Below is a small trained network, with its code and all its weights. Each question gives an input and a class and asks what happens when units are switched off, that is, made to give their printed mean instead of their output.

import numpy as np


def w(rows, s, z=0):
    codes = np.array(rows[::2]) - 128.0
    scale = np.full(codes.shape[1], s)
    scale[-1] = z or s
    return codes * scale


def f(y):
    return y / 2 * (1 + np.tanh(0.7978845608 * (y + 0.044715 * y**3)))


def log_softmax(a):
    a = a - a.max(-1, keepdims=True)
    return a - np.log(np.exp(a).sum(-1, keepdims=True))


def net(x, mask):
    res = np.array(x, float).reshape(1, 2) / 4 @ E
    y = f(res @ A[0][:, :-1].T + A[0][:, -1])
    res = res + np.where(mask, y, B[0][:, -1]) @ B[0][:, :-1]
    return log_softmax(res[-1] @ U[:, :-1].T + U[:, -1])


A, B = {}, {}
E = w([
[205,180,120,150,3,62],'x0',
[180,57,93,73,90,50],'x1',
],0.011)
A[0] = w([
[134,153,145,149,63,72,48],'neuron 1',
[196,173,101,151,73,152,96],'neuron 2',
[90,8,38,75,105,89,151],'neuron 3',
[172,53,68,64,87,161,53],'neuron 4',
[120,160,130,119,50,99,156],'neuron 5',
[161,24,58,67,140,78,251],'neuron 6',
[95,228,128,165,161,183,124],'neuron 7',
[114,73,118,107,100,105,179],'neuron 8',
[192,123,109,214,48,204,66],'neuron 9',
[166,170,116,192,119,60,41],'neuron 10',
[135,94,57,98,203,190,103],'neuron 11',
[117,33,126,132,171,126,52],'neuron 12',
[88,173,144,190,117,171,253],'neuron 13',
[114,178,177,214,142,170,49],'neuron 14',
[103,84,86,120,109,207,14],'neuron 15',
[128,93,165,119,198,117,63],'neuron 16',
],0.011,0.0051)
B[0] = w([
[78,47,155,128,187,105,180],'neuron 1',
[87,85,193,109,136,108,190],'neuron 2',
[232,144,145,176,63,145,220],'neuron 3',
[211,89,126,192,169,134,171],'neuron 4',
[133,93,164,48,146,123,198],'neuron 5',
[117,76,177,191,80,241,254],'neuron 6',
[169,85,163,222,113,179,239],'neuron 7',
[166,209,110,156,101,156,170],'neuron 8',
[89,92,227,175,187,88,175],'neuron 9',
[105,61,175,146,211,54,169],'neuron 10',
[49,129,192,74,185,81,210],'neuron 11',
[169,19,178,104,239,60,170],'neuron 12',
[145,132,145,208,23,203,243],'neuron 13',
[211,97,161,205,194,135,201],'neuron 14',
[129,45,139,193,209,50,138],'neuron 15',
[78,123,127,138,133,2,169],'neuron 16',
],0.0079,0.01)
U = w([
[209,149,146,194,107,172,45],'0',
[79,113,183,121,181,24,115],'1',
[127,177,142,115,61,205,255],'2',
[45,176,37,36,114,65,66],'3',
[111,245,34,53,161,48,68],'4',
],0.011,0.0081)

Each question gives the input, the list of numbers given to net, and the class t.
The units are the neurons (one row each of A and B). Each row of codes is followed by its name. A weight is (code - 128) times the scale printed after its matrix; where a second scale follows, it is the last column's (A, B and U).
mask holds one flag per neuron, in row order. A switched-off neuron (its flag False) gives its mean, the last column of its row in B, instead of its output. The means were averaged over made-up inputs and are rounded, as every weight is.
A unit's drop is (log p(t) with every unit on - log p(t) with that unit switched off) / (log p(t) with every unit on - log p(t) with every unit switched off).
The circuit of an input: a set's keep is (log p(t) with only the set's units on - log p(t) with every unit switched off) / (log p(t) with every unit on - log p(t) with every unit switched off). Starting from the 12 units with the biggest drops (on a tie, the unit counted first), units are removed one at a time, each time the one whose removal leaves the highest keep (on an exact tie, the one counted first), for as long as the keep stays at least 0.8.
circuit, biggest first: the units of the circuit, biggest drop first
k most important neurons: the k neurons with the biggest drops, biggest first
drop when u is switched off: that unit's drop, to one decimal
input [0,2], class 2: 2 most important neurons	[neuron 14; neuron 7]
input [-4,-2], class 1: circuit, biggest first	[neuron 6]
input [1,3], class 2: circuit, biggest first	[neuron 14; neuron 7; neuron 12]
input [3,2], class 2: circuit, biggest first	[neuron 12; neuron 14; neuron 7]
input [-8,-7], class 1: 3 most important neurons	[neuron 11; neuron 16; neuron 6]
input [3,3], class 2: 3 most important neurons	[neuron 14; neuron 7; neuron 12]
input [-6,8], class 0: 2 most important neurons	[neuron 3; neuron 6]
input [0,-3], class 2: drop when neuron 12 is switched off	0.2
input [7,-6], class 1: drop when neuron 2 is switched off	0.2
input [-3,8], class 0: drop when neuron 5 is switched off	0.0
